Below are the code and all the weights of a small trained network. Each question names an input and a target symbol and asks about switching units off, where a switched-off unit gives its printed mean instead of its output.

import numpy as np


def w(rows, s, z=0):
    codes = np.array(rows[::2]) - 128.0
    scale = np.full(codes.shape[1], s)
    scale[-1] = z or s
    return codes * scale


def f(y):
    return np.maximum(y, 0)


def softmax(a):
    e = np.exp(a - a.max(-1, keepdims=True))
    return e / e.sum(-1, keepdims=True)


def log_softmax(a):
    a = a - a.max(-1, keepdims=True)
    return a - np.log(np.exp(a).sum(-1, keepdims=True))


def net(x, mask):
    ids = ['αβγδηθλξπστψ'.index(c) for c in x.split()]
    T = len(ids)
    res = E[ids] + P[:T]
    u = 0
    for l in range(2):
        q, k, v = (res @ M[l].T for M in (Q, K, V))
        z = softmax(np.where(np.tri(T) > 0, q @ k.T / 4**0.5, -1e9)) @ v
        res = res + np.where(mask[u], z, O[l][:, -1]) @ O[l][:, :-1]
        u += 1
        y = f(res @ A[l][:, :-1].T + A[l][:, -1])
        res = res + np.where(mask[u : u + 12], y, B[l][:, -1]) @ B[l][:, :-1]
        u += 12
    return log_softmax(res[-1] @ U[:, :-1].T + U[:, -1])


Q, K, V, O, A, B = {}, {}, {}, {}, {}, {}
E = w([
[124,169,209,162,96],'α',
[113,91,211,112,142],'β',
[78,187,167,175,68],'γ',
[41,167,195,110,98],'δ',
[47,7,134,82,117],'η',
[144,185,145,156,27],'θ',
[121,108,106,52,9],'λ',
[37,51,166,42,190],'ξ',
[118,139,94,112,1],'π',
[57,152,119,75,58],'σ',
[64,87,211,136,159],'τ',
[158,100,85,148,188],'ψ',
],0.011)
P = w([
[145,254,100,89,238],'0',
[75,96,95,185,33],'1',
[62,107,111,190,49],'2',
[70,112,124,180,59],'3',
[76,110,134,171,67],'4',
[86,109,148,155,66],'5',
[92,114,140,126,61],'6',
[107,108,149,107,67],'7',
[120,121,141,72,57],'8',
[136,133,155,36,40],'9',
[116,132,161,67,73],'10',
],0.0062)
Q[0] = w([
[5,131,106,112,57],'0.h0',
[149,86,99,136,142],'0.h0',
[144,107,144,146,132],'0.h0',
[111,140,163,137,114],'0.h0',
],0.021)
K[0] = w([
[124,115,249,59,98],'0.h0',
[189,178,59,114,225],'0.h0',
[140,132,112,107,136],'0.h0',
[107,102,167,104,72],'0.h0',
],0.017)
V[0] = w([
[101,121,75,165,159],'0.h0',
[134,91,224,56,119],'0.h0',
[196,204,149,131,62],'0.h0',
[86,134,2,213,170],'0.h0',
],0.0067)
O[0] = w([
[112,136,154,114,95,81],'0.h0',
[208,129,128,159,142,252],'0.h0',
[2,105,47,122,207,77],'0.h0',
[78,138,160,92,79,8],'0.h0',
],0.0074,0.0023)
A[0] = w([
[154,181,126,28,170,4],'0.n0',
[78,57,197,115,123,162],'0.n1',
[138,139,93,205,159,208],'0.n2',
[173,88,44,171,189,55],'0.n3',
[197,98,2,235,186,11],'0.n4',
[55,140,210,145,32,60],'0.n5',
[200,216,52,140,140,31],'0.n6',
[157,134,76,161,115,155],'0.n7',
[80,91,173,58,144,157],'0.n8',
[191,95,198,167,82,28],'0.n9',
[76,141,114,119,74,30],'0.n10',
[144,53,87,136,55,61],'0.n11',
],0.0089,0.0033)
B[0] = w([
[138,126,111,204,92,135],'0.n0',
[135,139,137,103,103,236],'0.n1',
[121,120,133,81,154,163],'0.n2',
[151,202,114,99,126,132],'0.n3',
[184,254,130,120,138,133],'0.n4',
[153,101,168,95,118,253],'0.n5',
[89,102,120,131,129,137],'0.n6',
[121,113,132,105,146,158],'0.n7',
[149,142,137,146,113,201],'0.n8',
[133,121,113,111,107,178],'0.n9',
[131,111,158,119,113,165],'0.n10',
[130,143,159,138,151,199],'0.n11',
],0.026,0.0043)
Q[1] = w([
[111,174,75,123,129],'1.h0',
[127,241,248,142,109],'1.h0',
[129,214,175,236,115],'1.h0',
[145,48,92,254,138],'1.h0',
],0.017)
K[1] = w([
[114,50,139,117,135],'1.h0',
[213,180,42,72,217],'1.h0',
[183,110,133,17,103],'1.h0',
[115,106,216,68,4],'1.h0',
],0.019)
V[1] = w([
[40,160,251,86,128],'1.h0',
[20,183,93,169,111],'1.h0',
[117,107,88,103,249],'1.h0',
[109,94,53,22,56],'1.h0',
],0.018)
O[1] = w([
[224,179,72,234,75,191],'1.h0',
[78,116,21,141,84,174],'1.h0',
[66,115,144,240,159,254],'1.h0',
[62,195,157,110,10,102],'1.h0',
],0.014,0.0068)
A[1] = w([
[124,253,140,167,83,76],'1.n0',
[115,54,65,192,108,31],'1.n1',
[57,63,143,114,173,81],'1.n2',
[95,176,160,60,195,131],'1.n3',
[174,100,23,51,138,80],'1.n4',
[204,25,93,171,128,109],'1.n5',
[115,103,178,201,188,88],'1.n6',
[61,77,117,55,129,2],'1.n7',
[150,73,143,88,190,53],'1.n8',
[122,108,126,174,65,36],'1.n9',
[183,57,59,123,190,140],'1.n10',
[51,156,40,154,155,81],'1.n11',
],0.0081,0.0074)
B[1] = w([
[156,135,68,42,201,254],'1.n0',
[134,52,97,169,206,204],'1.n1',
[174,150,229,63,71,190],'1.n2',
[149,105,82,197,107,157],'1.n3',
[208,40,95,169,111,142],'1.n4',
[106,248,178,152,139,248],'1.n5',
[62,149,42,76,118,242],'1.n6',
[123,181,59,236,132,157],'1.n7',
[100,128,40,102,236,189],'1.n8',
[95,77,96,74,195,214],'1.n9',
[85,118,242,121,84,226],'1.n10',
[137,115,206,104,71,203],'1.n11',
],0.012,0.009)
U = w([
[140,175,124,199,177,137],'α',
[127,99,216,98,122,253],'β',
[246,209,157,72,132,86],'γ',
[202,254,156,153,148,93],'δ',
[213,137,155,110,197,93],'η',
[161,196,104,61,144,107],'θ',
[212,222,90,136,174,119],'λ',
[137,205,151,94,196,119],'ξ',
[138,114,100,127,180,89],'π',
[146,221,111,151,95,205],'σ',
[225,154,166,186,143,148],'τ',
[221,144,108,135,112,177],'ψ',
],0.0045,0.0033)

Each question gives the input, a string of symbols that net reads in full, and the target symbol t.
The units are the heads (4 rows each of Q, K, V and O) and the neurons (one row each of A and B). Each row of codes is followed by its name. A weight is (code - 128) times the scale printed after its matrix; where a second scale follows, it is the last column's (O, A, B and U).
mask holds one flag per unit, layer by layer, with each layer's heads first. A switched-off unit (its flag False) gives its mean, the last column of its rows in O or B, instead of its output. The means were averaged over made-up inputs and are rounded, as every weight is.
A unit's drop is (log p(t) with every unit on - log p(t) with that unit switched off) / (log p(t) with every unit on - log p(t) with every unit switched off).
top k neurons: the k neurons with the biggest drops, biggest first
k most important neurons of layer l: the k neurons of layer l with the biggest drops, biggest first
input γ σ γ, target λ: 2 most important neurons of layer 1 -> (1.n0, 1.n5)
input δ θ θ τ, target τ: top neuron -> (1.n4)
input ξ ξ β τ λ λ θ, target η: top 2 neurons -> (0.n0, 1.n8)
input π π β, target θ: top 4 neurons -> (1.n0, 0.n11, 1.n9, 0.n10)
input ψ α δ α ψ δ γ ψ π, target β: top 2 neurons -> (0.n0, 0.n5)
input δ γ δ λ η, target τ: 2 most important neurons of layer 0 -> (0.n0, 0.n5)
input ξ σ ξ, target η: 2 most important neurons of layer 1 -> (1.n8, 1.n4)
input ψ ψ α ψ θ, target β: top 4 neurons -> (0.n0, 0.n5, 1.n2, 0.n1)
input ξ λ ξ τ τ π, target η: top 4 neurons -> (0.n0, 1.n8, 1.n4, 0.n8)
input π λ λ π β λ σ β θ λ τ, target θ: 2 most important neurons of layer 0 -> (0.n1, 0.n2)
input θ ψ ψ, target π: top 3 neurons -> (0.n5, 1.n1, 0.n1)
input λ λ σ α, target σ: top 2 neurons -> (1.n7, 0.n0)
input δ τ σ λ η λ σ σ, target τ: top 2 neurons -> (1.n4, 0.n0)
input λ γ γ σ δ β β γ γ β η, target σ: top 3 neurons -> (0.n0, 1.n7, 0.n1)
input θ θ ψ ψ σ τ θ ψ ξ ψ, target π: top 2 neurons -> (0.n5, 1.n1)
input ξ γ σ θ τ λ π τ π η α, target η: top 4 neurons -> (0.n0, 1.n8, 1.n4, 0.n8)
input γ β σ, target λ: 2 most important neurons of layer 1 -> (1.n0, 1.n5)
input α β γ β π τ σ, target α: 2 most important neurons of layer 1 -> (1.n1, 1.n5)
input β β λ ξ τ δ τ, target ξ: 3 most important neurons of layer 1 -> (1.n8, 1.n5, 1.n6)
input β λ λ η, target ξ: 3 most important neurons of layer 1 -> (1.n8, 1.n5, 1.n6)
input δ α σ β τ γ δ, target τ: 2 most important neurons of layer 0 -> (0.n0, 0.n5)
input β ψ θ β η σ λ π ψ λ η, target ξ: 2 most important neurons of layer 0 -> (0.n1, 0.n9)
input σ ξ γ, target ψ: 3 most important neurons of layer 0 -> (0.n0, 0.n5, 0.n11)
